What each symbol does to the items:
η: zs->pn, dp->ns, mp->zh, qd->zj, gh->tg, mg->tp, qr->hb, mj->jl, bm->gd, hj->dp, rq->mp, hb->dl, qg->jp, pp->th, rl->gm, mz->hs, hc->bd, nb->qg, sm->ht, fd->jq, tp->qn, jq->pn, cr->md, gd->mz, hh->zh, rd->bm, qb->jz, fp->hg, gn->jl, rc->rl, qj->th, qp->qr, pb->rz, hf->qp, mm->hg, rj->fg, bd->cr, ns->rj, nf->qr, jl->hh, hs->pb, ht->ns, lf->gh, qz->rd, th->zj, dl->mj, zj->dh, rz->mm, jz->fd, hg->zh, bc->dd, qn->nb, pn->qz, ch->hj, zh->lf, dz->qj, qm->mg, nm->hc, dh->qj, lq->gn, fg->hf, gm->nf, jp->sm, tb->fp, tg->lc, dd->nb, md->tg, lc->bc
α: zs->qz, dp->hj, mp->dd, qd->hf, gh->zh, mg->mp, qr->mz, mj->hb, bm->jq, hj->ht, rq->bc, hb->hs, qg->rj, pp->qj, rl->qz, mz->bm, hc->fp, nb->tp, sm->qg, fd->dh, tp->qm, jq->jz, cr->hc, gd->rd, hh->gn, rd->pn, qb->pp, fp->hg, gn->rz, rc->qb, qj->zj, qp->fg, pb->qz, hf->rj, mm->lf, rj->dp, bd->nm, ns->hj, nf->rl, jl->lq, hs->gd, ht->jp, lf->hh, qz->zs, th->dz, dl->qr, zj->rd, rz->rl, jz->th, hg->gh, bc->tg, qn->hj, pn->mj, ch->sm, zh->jl, dz->dh, qm->rq, nm->tb, dh->qd, lq->pb, fg->ns, gm->rc, jp->nb, tb->mm, tg->nb, dd->sm, md->jl, lc->md
κ: zs->qz, dp->rj, mp->hf, qd->fg, gh->hg, mg->qn, qr->dl, mj->pn, bm->mz, hj->ns, rq->qm, hb->mj, qg->sm, pp->qb, rl->nf, mz->jl, hc->cr, nb->jp, sm->ch, fd->rd, tp->nb, jq->bm, cr->tg, gd->hs, hh->jl, rd->gd, qb->fd, fp->hc, gn->hh, rc->gm, qj->pp, qp->fd, pb->lq, hf->qd, mm->tb, rj->hf, bd->dd, ns->qp, nf->rd, jl->zh, hs->hb, ht->ch, lf->mm, qz->jq, th->jz, dl->dh, zj->qj, rz->gn, jz->jq, hg->fp, bc->rq, qn->qg, pn->rc, ch->dp, zh->gh, dz->th, qm->tp, nm->rl, dh->bm, lq->rl, fg->qp, gm->jz, jp->ht, tb->nm, tg->bc, dd->ns, md->qg, lc->dd

The rows follow the links: the fewer symbols apart two items are, the more alike their rows tend to be.

Each row is also shifted at random along 5 hidden directions that mean nothing.

Known rows, each with its item:
[175,10,1,-17,45,33,16,-16,23,-7,-36,-4,27,11,36,15,-18,-53,21,17,20,7,-33,-11,36,4,-19,23,-24,-37,-43,-17,34,19,-96,18,-36,0,-23,-23,31,9,-7,-51,16,70,14,-47,17,54,10,29,-43,-18,-16,16,21,48,1,12,36,32,2,-54,26,17]: jl
[186,-4,-3,0,61,-3,-18,11,-32,-75,-17,33,-13,7,23,-52,-16,-29,26,28,-18,12,-35,-4,-22,-22,-39,20,-23,14,-6,31,7,13,-44,-17,-42,23,-24,21,29,15,-82,-27,-5,2,-36,-14,5,-31,9,-41,-61,-17,-56,18,-3,28,18,28,-8,37,7,30,10,46]: rq
[28,-10,1,-29,-11,5,15,-12,-16,-19,-28,-33,-2,-14,29,33,8,23,-40,-26,17,15,-47,11,25,22,30,5,28,-4,-2,-8,-17,7,-13,23,-5,-10,13,-18,2,35,27,9,-27,11,-21,0,-26,14,-1,15,13,15,6,3,-28,-6,-12,5,2,-2,27,-28,26,-13]: gd
[177,-5,27,-13,31,-33,-33,-31,0,5,-18,6,-21,45,15,-52,-14,-15,51,-13,54,-29,18,4,13,10,14,18,-4,44,-25,-51,28,-11,-13,-23,0,-1,7,-17,-1,-18,28,-65,-32,46,46,-24,46,19,-15,30,-7,-64,-13,-19,22,47,23,-23,-24,6,-23,-11,-14,-5]: bm
[-82,52,-60,20,24,-20,21,-25,43,-63,-88,-41,32,-5,46,-48,14,-7,4,16,-44,29,-26,8,0,11,-44,-12,-9,-33,-43,25,6,40,-76,18,-55,-16,9,52,21,34,-2,46,27,38,-54,-5,6,-39,17,36,-30,15,-18,22,-58,32,-6,30,23,-23,54,22,50,21]: mm
[-245,8,4,19,-39,-9,4,26,20,37,57,-14,17,-71,-54,45,-3,24,-27,-26,-36,30,43,-14,3,-5,10,13,11,1,14,4,-54,-6,67,22,16,-15,32,-11,-49,-54,39,61,17,-38,-3,52,-42,2,41,-14,52,57,44,-31,-27,-47,-15,7,29,-34,-31,34,28,-35]: hc
[-12,2,-36,-4,-12,-36,27,-26,1,-52,-75,-33,1,2,33,-30,-2,48,-19,3,-8,0,-56,11,-6,19,17,-31,47,-8,7,21,-20,18,-25,-2,9,-13,-4,36,8,83,8,17,-37,18,-54,10,-20,-36,-8,23,-8,-15,-17,30,-49,-2,2,25,-25,-10,72,-7,21,9]: dh
[22,52,-3,44,42,-46,-27,-8,48,-37,-14,17,6,6,-20,-116,-6,-43,97,16,-8,6,74,-2,-43,-8,-49,3,-29,50,-19,-4,-2,-6,7,-45,-30,-11,5,44,-6,-49,8,16,32,9,16,23,39,-68,11,28,-7,-10,-11,-28,-30,43,27,-8,-9,-43,-12,95,-2,-4]: hg
[-17,7,-42,-10,-14,-17,-28,-29,-15,-30,-32,-19,-31,-21,16,-27,36,3,-8,-9,-21,-1,20,-1,12,28,-25,-3,-3,-12,3,7,10,-11,10,22,-25,-26,37,38,8,-13,51,69,0,-6,-49,11,15,-10,-38,47,27,18,-13,-7,-27,14,-3,35,27,-21,16,29,34,36]: zs
[-49,2,29,16,-50,-2,4,40,4,49,41,15,8,-22,-54,18,14,14,-10,9,-16,0,21,-25,-2,-21,34,-10,10,19,12,30,-25,-4,93,-31,0,0,-7,-1,-26,-15,-7,25,0,-45,20,44,-6,-1,-13,-16,35,40,30,-34,12,-60,2,-8,9,-30,5,11,-5,-32]: fg
[-83,-4,-1,4,-1,35,30,0,-23,10,0,0,26,17,21,37,2,9,-42,-1,-13,7,-32,37,21,-18,-13,-5,-20,-33,-15,1,1,10,-54,19,-13,-4,-10,-25,9,35,-42,1,19,-6,-21,-13,-24,19,4,-40,-31,21,1,27,9,-2,-31,11,21,21,7,-16,0,2]: qg
[62,3,12,-4,4,-28,-14,-29,-6,-18,-24,-2,-10,-18,1,-58,12,-12,34,-10,12,3,27,-1,30,10,-9,20,-9,32,-23,-17,-22,-18,11,-23,-38,-39,23,-1,-17,-9,41,21,-14,19,-22,38,15,3,-27,48,17,10,1,-32,-22,21,17,31,31,-33,12,44,38,2]: dl
[-122,-14,5,2,-53,58,49,33,-16,50,38,-10,39,-8,-6,110,10,35,-85,-8,-25,10,-47,23,20,-17,26,-14,5,-49,11,21,-14,17,-1,33,20,6,-16,-42,-4,35,-38,22,12,-40,-7,-5,-53,36,11,-56,2,54,30,25,18,-55,-43,-9,19,18,5,-51,-6,-26]: hj
[-59,29,-8,2,19,15,28,-11,45,-2,-42,-15,42,-5,20,4,-9,-33,13,18,-4,15,-15,-11,21,-1,-17,7,-17,-33,-38,-9,13,27,-67,16,-32,-6,-14,-1,16,9,3,-14,27,59,6,-19,12,31,21,36,-24,5,7,10,-1,28,-6,10,37,6,15,-30,32,-2]: lf
[-57,12,2,-22,-12,52,25,26,33,1,-7,-25,4,-7,14,45,20,-17,-20,4,23,20,-24,-4,-37,15,21,-23,20,-26,29,9,6,8,3,2,24,22,-33,3,33,31,2,0,13,-4,31,-17,-8,-19,12,29,23,17,15,11,-12,-20,-17,-42,-24,-8,28,-29,-27,-26]: hh
[20,-12,-3,-18,-15,-4,-25,-4,0,39,12,-12,-24,6,3,38,8,6,-15,-18,15,-14,11,-19,13,22,25,10,9,-9,7,-24,25,-7,29,24,24,12,19,-5,-2,-36,45,-15,-16,11,40,-25,15,40,-9,21,27,-25,16,-10,27,-4,-2,-17,-7,12,-25,-43,-12,-3]: nf
[-106,19,-11,-4,-8,-29,-60,-16,15,12,-19,-10,-59,38,11,-45,44,-5,31,-7,27,-29,52,-3,-47,27,3,-21,5,32,26,-20,38,-16,55,-14,17,6,19,46,10,-36,52,11,1,-15,51,-12,57,-48,-39,56,45,-33,3,-20,2,12,5,-52,-55,-41,-8,27,-57,-12]: rl
[-111,24,-15,19,-23,-6,26,-1,-9,-7,-49,-10,27,17,20,-17,27,22,-31,16,-40,5,-32,21,20,-19,-4,-15,-13,-12,-35,35,-2,29,-18,-9,-61,-23,2,17,8,48,-44,37,8,-8,-44,17,0,-14,-25,-13,-19,33,-2,9,-17,-10,-13,29,30,-21,56,11,24,5]: rj
[-87,-1,-6,-5,-18,-45,-14,-29,15,12,-26,-14,-24,14,-4,-36,11,20,13,-3,18,-26,24,-8,3,21,22,-18,28,19,9,-14,3,-12,30,-17,21,-14,16,21,-13,5,54,-3,-29,15,9,8,24,-9,-28,49,30,-33,8,-12,-6,2,12,-4,-21,-22,18,-2,-5,-3]: fd
[-35,11,2,19,21,-1,-6,0,-8,-41,12,17,6,-32,-11,-44,0,-18,20,5,-28,29,20,16,-5,-18,-50,15,-26,11,-5,16,-29,-7,-10,-5,-40,-16,13,7,-7,-11,-23,42,28,-21,-43,37,-17,-33,12,-20,-13,35,-11,-8,-23,12,0,32,29,-14,-5,76,25,20]: md
[-58,-13,20,17,-21,10,5,45,5,54,98,10,20,-62,-65,75,-29,14,-27,-24,-31,22,33,-22,3,-19,16,25,4,1,14,-2,-43,-10,61,29,36,10,17,-38,-50,-75,6,19,11,-37,22,25,-42,34,57,-61,30,40,39,-23,10,-47,-9,-4,17,4,-70,4,9,-26]: bd

From each start, follow one symbol. Which item do you reach?
Answers are names.
---
[-10,-15,4,0,-18,38,17,53,-19,-10,62,29,18,-94,-56,41,-6,-18,-21,19,-51,38,0,-41,15,-22,-10,19,-7,-24,21,57,-44,-16,43,6,-18,-2,-6,-12,-12,-17,-28,55,20,-47,-52,54,-49,17,10,-39,6,79,8,-10,-8,-49,-2,51,62,9,-3,28,52,25]
η
zh
---
[51,5,-19,11,-25,-23,20,17,-1,-31,-35,-9,10,-10,-8,-17,7,36,-15,18,-37,6,-44,-13,-14,-8,26,-23,33,0,6,57,-23,23,27,-20,-12,-3,-15,36,0,55,-30,33,-20,-17,-44,28,-18,-39,-6,-13,-7,20,-15,9,-36,-37,8,23,-14,-13,60,7,21,5]
η
zj
---
[171,-5,25,-10,9,-11,-7,-12,-11,11,0,4,-1,0,-2,-6,-12,-11,16,-12,21,1,1,-9,39,2,14,31,-8,19,-29,-19,-5,-4,-2,-2,-21,-13,13,-28,-14,-16,16,-25,-21,29,7,4,9,41,-9,12,2,-4,4,-21,11,13,10,15,22,-1,-14,-12,29,-4]
α
mz
---
[60,33,-40,23,26,-22,6,8,25,-50,-44,-32,17,18,31,-18,-9,21,-12,-3,-37,19,-37,15,-46,2,-12,-11,11,-4,-12,21,4,41,-37,25,-1,27,-6,47,16,20,-41,13,3,3,-11,-26,-7,-57,52,-28,-31,-13,-27,28,-46,9,-6,-19,-48,-3,18,5,-8,-3]
α
mm
---
[102,18,-28,27,29,-31,-12,3,10,-13,-9,-8,19,1,4,-9,-26,10,3,-8,-37,11,0,-2,-7,-4,-21,18,-10,0,-28,-1,8,26,-29,29,-4,14,16,18,-11,-35,-20,-7,7,14,1,-24,3,-5,47,-34,-30,-20,-17,9,-10,18,1,4,-7,16,-31,1,14,7]
η
hc
---
[58,3,-15,-17,18,-29,-30,-42,-11,-12,-53,-19,-30,35,50,-23,11,-2,4,-14,17,-21,-11,7,22,23,-4,12,-3,4,-28,-32,34,6,-32,15,-20,-8,18,10,13,2,32,-20,-17,40,8,-35,36,20,-26,42,-1,-43,-17,1,7,38,2,-1,-5,5,9,-24,8,14]
κ
rc
---
[-148,9,29,10,39,-8,-15,-36,-20,12,-15,24,1,49,28,-44,5,-33,29,10,23,-20,18,29,38,-21,-38,22,-59,14,-47,-41,26,0,-62,-22,-54,-18,4,-27,3,-5,-21,-44,17,37,18,-18,42,24,-23,6,-37,-32,-3,-5,40,59,3,9,27,12,-17,13,-5,12]
η
qg
---
[14,1,-21,-24,-24,46,4,15,10,-7,0,-23,-15,-22,10,54,28,-8,-32,-1,-1,15,-15,-15,-21,26,7,-14,18,-37,36,15,12,-3,14,28,18,15,-8,10,29,9,21,32,15,-19,0,-13,-13,-5,-6,25,30,29,8,11,-13,-21,-16,-17,-7,-2,20,-25,-12,-2]
κ
rl
---
[13,-3,36,20,27,2,-25,10,-13,18,50,46,-1,15,-28,-26,-10,-30,43,9,7,-7,39,6,-5,-33,-22,21,-40,35,-11,-13,5,-13,11,-29,-13,2,-6,-20,-12,-46,-36,-24,15,-13,32,6,18,0,2,-38,-16,-8,-5,-20,33,14,11,-12,6,1,-46,37,-25,-2]
α
sm
---
[62,21,-23,-8,2,21,-18,9,25,-25,-13,-11,-25,16,14,-14,32,-23,17,10,13,4,11,-5,-61,22,-12,-25,9,-6,37,14,29,-3,19,-5,17,22,-14,46,40,4,9,19,18,-19,24,-20,21,-51,-10,33,21,-2,-12,3,-15,2,-1,-42,-37,-21,16,14,-42,2]
κ
gn
---
[-22,1,1,-23,-12,21,-17,-7,8,31,9,-9,-13,-15,-3,28,16,-28,4,-8,20,-3,29,-21,28,20,4,12,-8,-15,-1,-22,21,-14,11,15,-5,-9,15,-12,6,-35,57,6,12,18,25,-8,20,44,-28,52,33,10,19,-19,18,7,-3,-2,30,-11,-18,-20,10,-1]
κ
lq
---
[143,-31,-4,-15,-41,7,-18,32,-3,18,73,7,-34,-40,-55,39,-1,19,-8,-20,9,-7,34,-27,-40,24,33,-12,43,10,72,6,-16,-37,96,5,82,19,8,4,-13,-41,50,25,-16,-53,13,18,-24,-9,3,-5,56,9,15,-15,-1,-46,11,-23,-35,-6,-31,3,-28,-7]
κ
bm
---
[-85,4,35,10,-11,18,20,0,-6,88,12,9,36,56,6,48,-6,1,-20,1,17,-25,-10,18,51,-26,17,4,-35,-14,-51,-32,29,19,-31,-2,-16,2,-7,-56,-12,-5,-32,-55,9,26,53,-33,21,72,-5,-30,-22,-14,28,1,64,3,-21,-18,28,20,-26,-64,-17,-29]
κ
rj
---
[-41,-14,-11,1,4,39,40,-13,-24,23,6,5,50,2,18,59,-12,0,-43,1,-21,5,-35,30,67,-17,-31,15,-37,-57,-40,-12,9,9,-86,39,-24,-16,2,-48,3,18,-34,-9,19,24,-35,-19,-23,74,4,-40,-43,20,5,31,28,14,-30,41,70,43,-16,-45,38,22]
η
sm
---
[21,22,-4,-13,31,15,-2,-28,28,-3,-49,-8,4,41,38,-24,13,-50,34,15,26,-10,0,-3,11,12,-17,3,-23,-17,-29,-27,51,11,-60,0,-30,1,-15,8,33,4,13,-39,19,58,33,-46,52,18,-25,57,-17,-31,-8,6,20,49,-1,-14,7,6,10,-28,-5,6]
κ
hh
---
[106,-2,-7,1,-27,3,34,30,-17,-6,-24,-12,20,0,7,41,2,45,-53,7,-40,12,-75,-8,5,-15,42,-10,29,-21,-6,50,-17,37,6,7,-15,14,-20,6,1,53,-57,14,-21,-18,-28,2,-31,2,6,-43,-19,29,-7,18,-14,-46,-8,18,-5,12,46,-40,18,-11]
η
qr
